[165 110  88 101  99 129 159] -> konup
[166 165 106  83  83 138 166] -> Namib
[132 133  98 168  99 142 159] -> nez
[169 165 110  87 113 139 169] -> puv
[133 168 132  98 130 143 133] -> tuso
q: [165 110  87 113 139] | puv
q: [132 133  98] | nez
q: [133 168 132  98] | tuso
q: [165 110  87] | puv
q: [133 168] | tuso
q: [130 143] | tuso
q: [138 166] | Namib

[121 120 109 140] -> Magap
[133 120 137 141] -> tena
[130 149 130 118] -> geras
[138 140 109 120] -> ragoz
[100 133 144 124] -> lofum
[121 136 138 141] -> Vovud
q: [138 140 109] | ragoz
q: [138 141] | Vovud
q: [140 109 120] | ragoz
q: [149 130] | geras
q: [109 120] | ragoz
q: [100 133] | lofum

[123 118 122 134 124 121 124 129 105 125 122 131 145 132 118 122 123 132
 133 155 125 121 131 141 121 128 135 120 124 127 114 115 136 122 116 122
 127 144 106 133 127 158 134 141 125 142 123 124 125 129 141 117 127 125
 131 133 129 126 125 145 123 124]  zifib
[123 125 119 125 129 131 128 131 138 121 124 131 115 136 105 110 134 139
 128 126 144 137 131 124 108 125 123 128 130 118 142 122 122 121 132 137
 135 140 124 126 107 127 118 106 117 123 123 126 139 120 108 111 117 123
 132 128 135 116 131 119 122 132]  boket
[129 121 120 125 133 145 128 142 143 128 148 127 170 130 112 126 133 137
 130 129 126 125 131  96 132 163 122 133 129 126 117 135 141 124 143 146
 126 118 134 117 126 117 121 124 127 133 126 137 124 139 113 108 120 133
 128 127 130 115 130 126 131 141]  gif
[124 134 137 126 124 123 137 145 103 128 112 122 142 125 117 149 129  97
 134 125 122 121 126  83 121 123 110 128 121 136 129 136 130 134 123 123
 136 137 143 134 127 112 113 140 129 128 130 125 132 134 136 153 148 133
 126 123 111 123 132 127 134 129]  lalig
[123 121 112 122 140 134 133 121 170 123 115 133 115 126 124 124 114 113
 127 117 135 130 132 110 110 128 121 130 136 134 143 141 132 121 127 126
 125 145 139 136 134 114 129 141 126 117 124 130 128 121 116 147 165 118
 133 123 138 136 126 126 118 111]  mebo
[110 119 125 122 123 132 137 130 138 126 125 129 168 129 127 134 116 123
 132 114 115 124 128 128 119 142 146 127 131 133 117 115 126 132 123 142
 124 124 106 120 119 126 133 102 128 120 129 130 134 131 127 141 177 126
 127 129 142 123 128 133 131 125]  ledi
[131 137 128 139 134 117 129 141 127 125 131 121 122 138 143 125 119 135
 123 133 124 134 136 116 157 129 126 119 129 121 133 119 120 124 121 127
 119 136 146 129 133 114 132 109 125 127 126 122 128 140 139 156 164 131
 136 130 134 127 126 124 119 123]  Biped
[118 128 133 127 117 144 125 122 138 131 144 132 156 136 125 127 126 153
 133 134 126 137 119 121 119 116 128 129 137 123 106 146 126 136 139 117
 133 128 151 129 139 127 119  94 127 121 133 129 122 137 106 121 152 134
 127 125 118 131 126 140 116 121]  ribeb
[128 128 132 130 133 132 131 131 164 127 103 133 128 118 116 131 132 128
 120 122 115 131 138 148 122 112 132 127 134 125 124 152 126 128 145 121
 131 130 126 136 153  94 126 170 125 134 126 131 122 126 121 126 142 136
 138 126 119 127 122 129 125 125]  Selek
[123 127 124 124 134 130 130 124 135 128 130 131 119 119 122 143 122 120
 130 115 111 127 134 125 103 126 131 122 124 131 127 142 122 128 127 134
 133 138 109 138 126 138 137 111 130 136 132 130 121 125 139  95 135 138
 119 131 119  97 133 136 119 137]  vus
[124 132 128 134 144 126 131 127 123 121 134 135 145 121 119 123 115 128
 121 131 150 118 133 125 137 152 134 133 116 113 126 127 131 129 122 126
 131 133 117 119 126 135 129 145 136 126 131 128 139 133 117 114 102 138
 125 125 116 138 132 131 138 121]  Rafov
q: [ 95 135 138] | vus
q: [124 108 125 123 128] | boket
q: [126 139 120 108 111 117 123 132 128 135] | boket
q: [118 128 133 127 117 144 125 122 138 131 144 132 156 136 125 127 126 153
 133 134 126 137 119 121 119 116 128 129 137 123 106 146 126 136 139 117
 133 128 151 129 139 127 119  94 127 121 133 129 122 137 106 121 152 134
 127 125 118 131 126 140 116 121] | ribeb

[131 135 128 118 133 146  90 133 119 118 133  87  92 135 136 104 105 120
  79]  Nek
[123 137 104 122 100 102 131 134 151 155 135 158 131  98 126 159 130 120
 124]  vamek
[131 135  87 127  79  82 123 125 167 172 140 180 124  75 123 182 135 121
 132]  dar
[136 133 100 129  94  97 120 121 150 153 139 155 120  91 122 154 137 124
 137]  Biz
[135 134  96 129  90  93 122 123 157 160 141 163 122  87 123 163 138 124
 137]  kito
[165 117 133 146 133 133  92  87 119 118 128 118  90 133 116 118 137 137
 124]  busok
q: [136 133 100 129  94  97 120 121 150 153 139 155 120  91 122 154 137 124
 137] | Biz
q: [133 146 133 133  92  87 119 118 128 118  90] | busok

[109 167 146 119 121 127 117 156  99 115] : tona
[141  93 133 129 121 121 121 102 155 135] : zopi
[144 100  95 141 145 136 152 110 148 142] : Peri
[121 148 124 128 132 132 132 143 113 124] : naso
q: [121 127] | tona
q: [144 100] | Peri
q: [121 148 124 128 132 132 132 143] | naso
q: [119 121] | tona

[142 125 118 121 116 115 141 129] = sud
[143 158 147 167 134 123 128 135] = tavo
[ 78 143 159 147 167 134 123 138] = gike
[ 98 137 147 140 152 134 123 133] = Zore
q: [ 78 143 159 147 167 134 123 138] | gike
q: [159 147 167 134] | gike
q: [137 147 140 152 134 123 133] | Zore
q: [123 138] | gike
q: [143 159 147 167 134 123] | gike

[129 131  95 104 163 110 131 105 124 104 121 142 128  95 137 135 125 129
 130 134 110 136 129 115 125 182  90 133  94 100 108 125  96]  tal
[124 158 119 126 129 118 106 123 155 136 127 141 128 105 133 128 122 124
 117 133 110 142 130 126 136 166  90 131  97 105 117 134 106]  Gufe
[128 174 137 122 148 113 101 134 166 131 118 140 127  97 136 138 144 140
 151 135 117 129 131  95 104 163 110 131 105 124 106 121  87]  fuv
[174 137 128 117 135 129 116 143 141 131 117 140 126 121 137 139 122 129
 120 134 129 130 129 134 127 155 116 129 120 117 115 123 121]  difog
q: [129 131  95 104 163 110 131 105 124 106 121] | fuv
q: [135 129 116 143 141 131 117 140 126 121] | difog
q: [142 128  95 137 135 125 129 130 134] | tal
q: [127  97 136] | fuv
q: [128 174 137] | fuv
q: [155 136 127 141 128 105 133] | Gufe
q: [125 182] | tal

[125 132 108 163 132 133 133 109 128 152 131 122 132 142 121 142 141 110
 134 138 110 131 118 132 122 128 148 123 121 143 129 118 121 128 147] : lesas
[123 160 135  97 135 132 150 122 141 145 147 108 122 123 141 121 119 118
 132 148 123 167 107 125 145 120 130 122 138 120 136 150 125 120 117] : Noba
[108 163 132 133 133 109 128 153 131 143 123 111 118 149  93 139 133 110
 142 150 125 121 129 147 137 148 153 128  96 106 145 141  92 126 112] : nufem
[139 155 132 101 128 131 110 110 119 121 154 123 148 108 131 118 123 102
 121 134 126 144 113 147 132 115 128 123 127 116 132 126 140 123 122] : sol
[127 139 106 153 121 128 144 103 130 154 111 130 133 133  97 142 153 110
 146 145 129 119 130 148 122 139 155 129 101 128 131 110 110 119 121] : Vavun
q: [160 135  97 135 132 150 122 141 145] | Noba
q: [108 163 132 133 133 109 128 152 131] | lesas
q: [139 155 129 101 128 131 110 110 119 121] | Vavun
q: [107 125 145 120 130 122 138] | Noba

[134 123 132 143 128 138 132 140 128 136 130 149]  reli
[126 128 123 118 128 135 130 128 128 136 129 130]  dati
[121 135 123 110 173 131 126 128 138 162 121 132]  ruzal
[173 131 126 127 138 162 133 128 128 136 134 128]  govi
[126 143 120 140 128 135 137 128 128 149 129 131]  Debal
[129 127 124 119 128 133 130 128 130 137 130 129]  dos
[126 143 120 140 128 135 137 128 128 145 136 123]  Tizus
[133 128 123 118 128 135 130 128 128 136 129 130]  zala
q: [173 131 126 128 138 162] | ruzal
q: [126 127 138 162 133 128 128 136 134] | govi

